Here is a tiny trained network, its code and every weight. The questions are about switching its units off for an input and a class, where a switched-off unit gives its printed mean instead of its output.

import numpy as np


def w(rows, s, z=0):
    codes = np.array(rows[::2]) - 128.0
    scale = np.full(codes.shape[1], s)
    scale[-1] = z or s
    return codes * scale


def f(y):
    return y / 2 * (1 + np.tanh(0.7978845608 * (y + 0.044715 * y**3)))


def log_softmax(a):
    a = a - a.max(-1, keepdims=True)
    return a - np.log(np.exp(a).sum(-1, keepdims=True))


def net(x, mask):
    res = np.array(x, float).reshape(1, 3) / 4 @ E
    y = f(res @ A[0][:, :-1].T + A[0][:, -1])
    res = res + np.where(mask, y, B[0][:, -1]) @ B[0][:, :-1]
    return log_softmax(res[-1] @ U[:, :-1].T + U[:, -1])


A, B = {}, {}
E = w([
[110,165,136],'x0',
[68,86,8],'x1',
[157,151,81],'x2',
],0.015)
A[0] = w([
[170,24,83,90],'n1',
[158,53,83,167],'n2',
[116,167,137,23],'n3',
[64,137,31,255],'n4',
[56,97,143,71],'n5',
[186,217,116,120],'n6',
[38,40,74,152],'n7',
[15,166,83,197],'n8',
[219,124,165,94],'n9',
[197,176,89,147],'n10',
[51,137,108,205],'n11',
[154,45,86,114],'n12',
[70,149,136,176],'n13',
[145,40,73,129],'n14',
[88,219,176,128],'n15',
[188,194,207,109],'n16',
[146,39,197,126],'n17',
[105,126,97,240],'n18',
[189,227,73,168],'n19',
[113,5,112,34],'n20',
],0.013,0.0047)
B[0] = w([
[191,198,92,175],'n1',
[175,248,115,180],'n2',
[153,136,120,126],'n3',
[37,173,115,247],'n4',
[120,91,165,143],'n5',
[203,117,26,164],'n6',
[148,198,160,231],'n7',
[41,126,162,205],'n8',
[97,15,119,179],'n9',
[96,120,34,156],'n10',
[72,151,178,178],'n11',
[196,254,93,173],'n12',
[85,220,204,147],'n13',
[170,212,67,191],'n14',
[245,159,162,178],'n15',
[196,51,131,224],'n16',
[57,55,139,170],'n17',
[69,196,148,174],'n18',
[101,98,14,171],'n19',
[222,109,33,169],'n20',
],0.0068,0.016)
U = w([
[62,188,241,137],'0',
[100,63,51,67],'1',
[95,14,216,246],'2',
[254,139,164,3],'3',
[176,218,157,218],'4',
],0.0092,0.0031)

Each question gives the input, the list of numbers given to net, and the class t.
The units are the neurons (one row each of A and B). Each row of codes is followed by its name. A weight is (code - 128) times the scale printed after its matrix; where a second scale follows, it is the last column's (A, B and U).
mask holds one flag per neuron, in row order. A switched-off neuron (its flag False) gives its mean, the last column of its row in B, instead of its output. The means were averaged over made-up inputs and are rounded, as every weight is.
A unit's drop is (log p(t) with every unit on - log p(t) with that unit switched off) / (log p(t) with every unit on - log p(t) with every unit switched off).
The circuit of an input: a set's keep is (log p(t) with only the set's units on - log p(t) with every unit switched off) / (log p(t) with every unit on - log p(t) with every unit switched off). Starting from the 12 units with the biggest drops (on a tie, the unit counted first), units are removed one at a time, each time the one whose removal leaves the highest keep (on an exact tie, the one counted first), for as long as the keep stays at least 0.8.
units of the circuit, in order: the units of the circuit, biggest drop first
most important unit: the unit with the biggest drop
top k neurons: the k neurons with the biggest drops, biggest first
drop when u is switched off: that unit's drop, to one decimal
input [1,-5,4], class 3: units of the circuit, in order : (n4; n16)
input [5,-6,-6], class 2: most important unit : n17
input [-2,1,7], class 1: top 2 neurons : (n19; n7)
input [7,8,7], class 0: top 2 neurons : (n8; n4)
input [-3,-8,5], class 3: top 3 neurons : (n6; n15; n4)
input [-2,5,-8], class 4: top 4 neurons : (n20; n14; n12; n1)
input [-2,-8,5], class 3: top 2 neurons : (n6; n15)
input [5,-6,4], class 3: drop when n15 is switched off : 0.1
input [-7,7,4], class 4: drop when n20 is switched off : 0.0
input [3,-7,8], class 3: drop when n4 is switched off : 0.1
input [-1,0,-7], class 2: drop when n9 is switched off : -0.1
